Below are the code and all the weights of a small trained network. Each question names an input and a class and asks about switching units off, where a switched-off unit gives its printed mean instead of its output.

import numpy as np


def w(rows, s, z=0):
    codes = np.array(rows[::2]) - 128.0
    scale = np.full(codes.shape[1], s)
    scale[-1] = z or s
    return codes * scale


def norm(h):
    return h / np.sqrt((h * h).mean(-1, keepdims=True) + 1e-5)


def f(y):
    return np.maximum(y, 0)


def log_softmax(a):
    a = a - a.max(-1, keepdims=True)
    return a - np.log(np.exp(a).sum(-1, keepdims=True))


def net(x, mask):
    res = np.array(x, float).reshape(1, 3) / 4 @ E
    u = 0
    for l in range(3):
        y = f(norm(res) @ A[l][:, :-1].T + A[l][:, -1])
        res = res + np.where(mask[u : u + 6], y, B[l][:, -1]) @ B[l][:, :-1]
        u += 6
    return log_softmax(norm(res)[-1] @ U[:, :-1].T + U[:, -1])


A, B = {}, {}
E = w([
[169,148,109,117,99,107,253,124,156,135,91],'x0',
[90,168,34,61,131,142,65,208,128,163,151],'x1',
[157,92,103,187,157,194,110,193,131,238,83],'x2',
],0.0054)
A[0] = w([
[111,111,83,145,185,125,24,146,67,78,160,47],'L0N1',
[105,109,122,154,195,195,23,179,107,213,141,76],'L0N2',
[141,107,155,140,169,159,178,104,87,165,60,45],'L0N3',
[62,91,122,120,156,134,3,121,83,112,177,52],'L0N4',
[58,208,10,51,122,126,53,206,78,153,111,3],'L0N5',
[71,212,86,88,83,99,200,196,149,50,149,62],'L0N6',
],0.0038,0.0039)
B[0] = w([
[166,173,255,145,145,154,144,153,192,98,155,192],'L0N1',
[111,104,178,163,73,83,77,184,16,124,47,255],'L0N2',
[173,172,125,138,183,173,131,165,175,98,162,158],'L0N3',
[114,155,235,141,159,116,90,176,177,46,193,214],'L0N4',
[173,218,114,84,77,254,141,73,222,136,164,247],'L0N5',
[153,89,102,154,193,52,115,143,66,134,30,220],'L0N6',
],0.0043,0.0039)
A[1] = w([
[114,108,162,150,163,72,129,3,120,28,180,11],'L1N1',
[124,42,119,167,83,182,112,203,97,155,60,2],'L1N2',
[72,120,206,197,141,138,124,139,81,129,111,133],'L1N3',
[103,40,99,191,90,92,76,135,61,214,71,7],'L1N4',
[156,55,160,199,144,160,194,80,186,162,137,40],'L1N5',
[102,133,36,92,145,168,170,162,174,235,216,116],'L1N6',
],0.0052,0.0034)
B[1] = w([
[52,39,173,2,36,198,147,52,23,120,78,252],'L1N1',
[88,142,173,127,202,157,206,90,59,125,116,204],'L1N2',
[189,122,21,129,161,60,165,119,137,117,67,232],'L1N3',
[195,139,180,74,221,129,160,118,22,224,80,184],'L1N4',
[107,183,130,183,93,180,135,72,179,109,224,208],'L1N5',
[142,103,158,145,74,101,46,14,153,81,67,207],'L1N6',
],0.0058,0.0041)
A[2] = w([
[99,192,136,118,110,170,76,205,171,137,233,12],'L2N1',
[53,148,129,70,131,183,113,145,115,124,196,55],'L2N2',
[123,155,67,121,118,4,215,217,147,147,141,19],'L2N3',
[87,1,202,184,148,28,74,167,127,97,178,3],'L2N4',
[149,109,159,139,124,68,174,103,151,107,82,112],'L2N5',
[137,173,155,236,109,191,175,118,212,107,164,78],'L2N6',
],0.0051,0.0019)
B[2] = w([
[48,149,142,67,167,157,126,235,202,201,223,219],'L2N1',
[116,116,124,121,108,152,195,175,135,208,145,206],'L2N2',
[168,168,67,118,253,41,144,167,152,124,149,173],'L2N3',
[119,59,45,186,112,39,111,150,174,119,106,171],'L2N4',
[97,102,109,127,142,124,122,160,116,132,202,252],'L2N5',
[133,107,112,203,124,146,141,165,163,154,215,226],'L2N6',
],0.0065,0.0029)
U = w([
[69,70,174,45,51,114,192,52,48,58,135,165],'0',
[159,114,135,230,108,165,213,100,187,138,208,174],'1',
[171,187,74,87,46,141,88,69,192,141,41,138],'2',
[114,52,164,186,151,44,65,173,114,64,117,112],'3',
[165,160,57,88,193,28,198,144,144,93,133,130],'4',
[80,183,159,57,130,182,80,218,172,159,200,164],'5',
[131,133,121,132,114,127,138,140,106,112,133,2],'6',
[181,133,169,174,193,166,134,156,6,191,48,152],'7',
],0.011,0.0051)

Each question gives the input, the list of numbers given to net, and the class t.
The units are the neurons (one row each of A and B). Each row of codes is followed by its name. A weight is (code - 128) times the scale printed after its matrix; where a second scale follows, it is the last column's (A, B and U).
mask holds one flag per neuron, layer by layer. A switched-off neuron (its flag False) gives its mean, the last column of its row in B, instead of its output. The means were averaged over made-up inputs and are rounded, as every weight is.
A unit's drop is (log p(t) with every unit on - log p(t) with that unit switched off) / (log p(t) with every unit on - log p(t) with every unit switched off).
The circuit of an input: a set's keep is (log p(t) with only the set's units on - log p(t) with every unit switched off) / (log p(t) with every unit on - log p(t) with every unit switched off). Starting from the 12 units with the biggest drops (on a tie, the unit counted first), units are removed one at a time, each time the one whose removal leaves the highest keep (on an exact tie, the one counted first), for as long as the keep stays at least 0.8.
circuit, biggest first: the units of the circuit, biggest drop first
most important unit: the unit with the biggest drop
k most important neurons: the k neurons with the biggest drops, biggest first
top k neurons in layer l: the k neurons of layer l with the biggest drops, biggest first
drop of u: that unit's drop, to one decimal
input [1,7,-1], class 2: top neuron in layer 1	L1N6
input [1,6,7], class 7: circuit, biggest first	L0N2, L1N4
input [-5,1,2], class 3: circuit, biggest first	L0N4, L2N4
input [3,6,-5], class 2: circuit, biggest first	L0N5, L1N6, L0N4
input [5,4,5], class 2: 2 most important neurons	L1N6, L0N6
input [2,-5,7], class 1: top 3 neurons in layer 0	L0N3, L0N2, L0N6
input [4,3,-6], class 4: circuit, biggest first	L0N6, L2N3
input [2,4,-4], class 4: 2 most important neurons	L0N6, L1N1
input [8,4,6], class 2: 3 most important neurons	L1N6, L0N2, L0N6
input [5,1,1], class 4: 3 most important neurons	L0N5, L1N1, L0N6
input [6,-1,8], class 1: top 2 neurons in layer 0	L0N2, L0N6
input [-8,0,-4], class 3: top 3 neurons in layer 1	L1N3, L1N5, L1N2
input [-5,0,2], class 3: 2 most important neurons	L0N4, L0N2
input [3,-2,-1], class 1: most important unit	L1N5
input [1,8,7], class 7: 3 most important neurons	L0N2, L1N2, L1N4
input [-8,0,1], class 3: 2 most important neurons	L0N2, L2N4
input [8,7,8], class 2: 3 most important neurons	L1N6, L0N6, L0N5
input [3,-5,7], class 1: 2 most important neurons	L1N5, L0N2
input [-6,-4,2], class 3: 2 most important neurons	L0N4, L2N4
input [3,-4,7], class 1: circuit, biggest first	L1N5
input [8,0,-3], class 4: drop of L2N3	0.1
input [6,8,2], class 2: drop of L1N6	0.7
input [3,3,-4], class 4: drop of L0N6	0.1
input [6,6,1], class 2: drop of L2N4	0.0
